Below are the code and all the weights of a small trained network. Each question names an input and a class and asks about switching units off, where a switched-off unit gives its printed mean instead of its output.

import numpy as np


def w(rows, s, z=0):
    codes = np.array(rows[::2]) - 128.0
    scale = np.full(codes.shape[1], s)
    scale[-1] = z or s
    return codes * scale


def norm(h):
    return h / np.sqrt((h * h).mean(-1, keepdims=True) + 1e-5)


def f(y):
    return y / 2 * (1 + np.tanh(0.7978845608 * (y + 0.044715 * y**3)))


def log_softmax(a):
    a = a - a.max(-1, keepdims=True)
    return a - np.log(np.exp(a).sum(-1, keepdims=True))


def net(x, mask):
    res = np.array(x, float).reshape(1, 5) / 4 @ E
    u = 0
    for l in range(2):
        y = f(norm(res) @ A[l][:, :-1].T + A[l][:, -1])
        res = res + np.where(mask[u : u + 14], y, B[l][:, -1]) @ B[l][:, :-1]
        u += 14
    return log_softmax(norm(res)[-1] @ U[:, :-1].T + U[:, -1])


A, B = {}, {}
E = w([
[100,82,114,59,135,21,132,77,208,94,149,94],'x0',
[54,114,234,105,55,187,146,98,193,148,109,172],'x1',
[101,127,137,123,147,166,118,169,148,95,86,63],'x2',
[147,109,107,166,116,141,254,71,110,55,94,140],'x3',
[146,142,137,179,125,65,117,179,174,116,63,191],'x4',
],0.0098)
A[0] = w([
[59,172,199,65,149,67,62,130,112,186,115,107,66],'L0N0',
[113,108,128,130,125,99,31,147,192,66,56,224,72],'L0N1',
[131,113,139,106,132,132,83,129,153,248,120,123,105],'L0N2',
[117,51,128,94,192,100,143,129,221,146,163,131,45],'L0N3',
[91,100,197,132,109,169,114,110,141,120,137,162,30],'L0N4',
[97,101,182,90,79,151,153,133,177,176,90,129,2],'L0N5',
[150,97,142,68,201,195,82,165,143,87,13,52,58],'L0N6',
[144,125,152,175,158,93,77,155,152,110,77,207,92],'L0N7',
[190,146,148,111,92,67,150,80,92,207,207,213,47],'L0N8',
[92,132,165,127,112,160,161,214,196,74,83,2,44],'L0N9',
[140,220,142,167,143,235,94,146,148,135,135,159,79],'L0N10',
[60,73,107,22,129,181,146,114,46,178,227,52,83],'L0N11',
[146,149,119,115,161,115,46,202,105,109,186,129,106],'L0N12',
[123,111,215,52,78,177,110,116,154,155,59,175,172],'L0N13',
],0.0077,0.006)
B[0] = w([
[136,91,113,135,160,184,112,115,255,180,59,90,203],'L0N0',
[89,129,205,70,190,97,143,62,91,147,118,127,202],'L0N1',
[118,120,96,165,121,173,165,75,200,150,61,64,189],'L0N2',
[199,80,132,145,86,181,52,152,108,66,143,203,168],'L0N3',
[150,203,86,40,161,138,193,171,167,45,198,155,151],'L0N4',
[101,217,134,78,174,151,148,149,168,83,188,165,159],'L0N5',
[30,75,102,204,66,43,143,132,78,199,236,151,181],'L0N6',
[94,75,210,58,178,116,151,105,29,164,120,90,187],'L0N7',
[51,121,109,225,27,49,155,130,146,217,211,140,170],'L0N8',
[64,42,98,177,52,67,173,122,63,169,193,165,188],'L0N9',
[204,108,164,113,61,146,39,114,88,94,124,188,197],'L0N10',
[117,121,227,100,239,87,133,52,64,152,124,190,228],'L0N11',
[97,138,61,132,170,161,116,127,191,162,69,55,206],'L0N12',
[104,205,31,132,185,103,112,155,105,109,157,96,253],'L0N13',
],0.0098,0.0064)
A[1] = w([
[97,91,67,162,106,139,230,13,117,47,106,137,102],'L1N0',
[150,47,84,66,193,97,71,92,211,28,160,110,117],'L1N1',
[138,70,185,94,82,50,57,111,154,36,142,80,115],'L1N2',
[191,157,66,149,181,83,84,114,114,102,115,78,2],'L1N3',
[99,123,108,194,117,117,183,99,114,70,69,151,38],'L1N4',
[137,52,110,80,104,93,34,130,130,46,179,77,71],'L1N5',
[208,186,132,167,92,194,2,183,38,145,103,142,111],'L1N6',
[118,121,113,190,173,102,81,112,105,64,132,60,91],'L1N7',
[179,129,142,172,125,173,223,48,187,55,65,124,35],'L1N8',
[25,159,225,125,58,181,106,112,222,25,125,172,114],'L1N9',
[220,118,35,157,212,18,109,203,82,130,147,64,128],'L1N10',
[107,58,136,110,115,67,85,72,233,107,168,170,105],'L1N11',
[78,117,107,176,31,117,97,118,153,227,169,160,120],'L1N12',
[118,119,203,129,141,8,152,251,130,125,13,136,79],'L1N13',
],0.008,0.0064)
B[1] = w([
[105,85,99,139,145,143,27,171,185,186,52,62,222],'L1N0',
[175,141,121,177,60,178,105,129,94,73,53,214,222],'L1N1',
[197,148,148,172,69,220,153,104,62,117,108,242,165],'L1N2',
[153,215,94,37,87,181,196,157,168,147,191,126,152],'L1N3',
[71,83,150,170,100,180,98,121,208,204,118,30,152],'L1N4',
[213,182,79,197,39,198,150,163,49,191,129,183,147],'L1N5',
[194,72,118,159,42,147,132,113,135,68,86,210,209],'L1N6',
[30,157,185,136,82,128,130,200,160,165,132,146,157],'L1N7',
[91,116,113,91,163,168,61,118,219,200,74,104,153],'L1N8',
[199,211,50,68,152,39,186,207,119,121,208,104,178],'L1N9',
[98,200,128,38,152,76,153,192,154,71,218,118,253],'L1N10',
[201,90,128,196,75,165,123,193,33,88,106,124,209],'L1N11',
[65,106,55,210,84,100,132,111,95,119,143,69,211],'L1N12',
[48,73,189,63,207,213,164,2,44,190,165,169,179],'L1N13',
],0.0098,0.0071)
U = w([
[214,108,121,151,22,194,135,139,80,66,107,202,131],'0',
[113,234,82,38,162,102,206,184,178,102,215,105,133],'1',
[48,82,114,176,78,77,198,131,95,207,202,104,150],'2',
[116,87,224,44,242,159,199,34,61,178,120,135,110],'3',
[132,116,75,120,153,197,95,137,254,200,46,30,139],'4',
[81,148,100,146,180,101,150,85,100,127,126,130,148],'5',
[127,216,224,220,146,59,115,112,142,33,93,61,10],'6',
],0.015,0.012)

Each question gives the input, the list of numbers given to net, and the class t.
The units are the neurons (one row each of A and B). Each row of codes is followed by its name. A weight is (code - 128) times the scale printed after its matrix; where a second scale follows, it is the last column's (A, B and U).
mask holds one flag per neuron, layer by layer. A switched-off neuron (its flag False) gives its mean, the last column of its row in B, instead of its output. The means were averaged over made-up inputs and are rounded, as every weight is.
A unit's drop is (log p(t) with every unit on - log p(t) with that unit switched off) / (log p(t) with every unit on - log p(t) with every unit switched off).
The circuit of an input: a set's keep is (log p(t) with only the set's units on - log p(t) with every unit switched off) / (log p(t) with every unit on - log p(t) with every unit switched off). Starting from the 12 units with the biggest drops (on a tie, the unit counted first), units are removed one at a time, each time the one whose removal leaves the highest keep (on an exact tie, the one counted first), for as long as the keep stays at least 0.8.
units of the circuit, in order: the units of the circuit, biggest drop first
most important unit: the unit with the biggest drop
top k neurons: the k neurons with the biggest drops, biggest first
k most important neurons of layer l: the k neurons of layer l with the biggest drops, biggest first
input [-4,-6,-2,-7,0], class 4: most important unit => L0N12
input [-5,4,-7,-6,8], class 3: 3 most important neurons of layer 0 => [L0N7 L0N1 L0N6]
input [2,-3,-4,5,-2], class 4: 3 most important neurons of layer 0 => [L0N13 L0N6 L0N9]
input [7,-1,-4,8,-6], class 4: 2 most important neurons of layer 1 => [L1N0 L1N8]
input [3,8,2,-2,-8], class 1: top 3 neurons => [L0N5 L1N9 L0N4]
input [5,-6,1,6,-6], class 1: 2 most important neurons of layer 0 => [L0N2 L0N10]
input [6,3,-6,-5,-6], class 0: top 2 neurons => [L0N3 L1N11]
input [-6,1,8,-4,-2], class 2: top 3 neurons => [L0N6 L0N9 L1N12]
input [-7,7,8,8,2], class 2: 4 most important neurons of layer 0 => [L0N9 L0N2 L0N0 L0N12]
input [-8,-2,7,-4,-8], class 0: 2 most important neurons of layer 1 => [L1N6 L1N13]
input [5,6,-5,3,2], class 1: top 2 neurons => [L1N9 L0N5]
input [-1,-4,1,-3,0], class 1: top 2 neurons => [L1N10 L1N0]
input [-7,-3,8,-5,-1], class 2: top 2 neurons => [L0N6 L1N12]
input [0,8,-8,-7,8], class 1: units of the circuit, in order => [L1N9]
input [5,5,8,-8,2], class 2: top 2 neurons => [L0N9 L0N6]
input [-5,2,8,0,0], class 2: 2 most important neurons of layer 0 => [L0N6 L0N9]
input [7,-2,-6,-8,5], class 4: top 3 neurons => [L0N0 L0N12 L0N2]
input [6,2,-1,-8,2], class 4: 2 most important neurons of layer 0 => [L0N0 L0N2]
input [0,-5,-7,-1,-8], class 3: top 4 neurons => [L0N11 L0N6 L0N9 L0N13]
input [2,-5,-2,7,-2], class 4: units of the circuit, in order => [L1N0]
input [1,1,6,7,-6], class 4: top 2 neurons => [L1N0 L0N7]
input [6,-2,7,1,5], class 2: 3 most important neurons of layer 0 => [L0N9 L0N6 L0N10]
input [0,8,1,6,-8], class 1: 2 most important neurons of layer 1 => [L1N9 L1N13]
input [0,7,0,5,8], class 3: 2 most important neurons of layer 0 => [L0N7 L0N1]
input [0,-5,6,-6,-8], class 3: top 2 neurons => [L0N11 L0N13]
input [7,-7,1,-8,8], class 3: top 3 neurons => [L1N13 L0N13 L0N1]
input [5,-7,3,-7,8], class 3: units of the circuit, in order => [L1N13]
input [5,2,1,1,5], class 0: 3 most important neurons of layer 1 => [L1N2 L1N1 L1N11]
input [7,3,-7,1,-8], class 3: 2 most important neurons of layer 0 => [L0N11 L0N6]
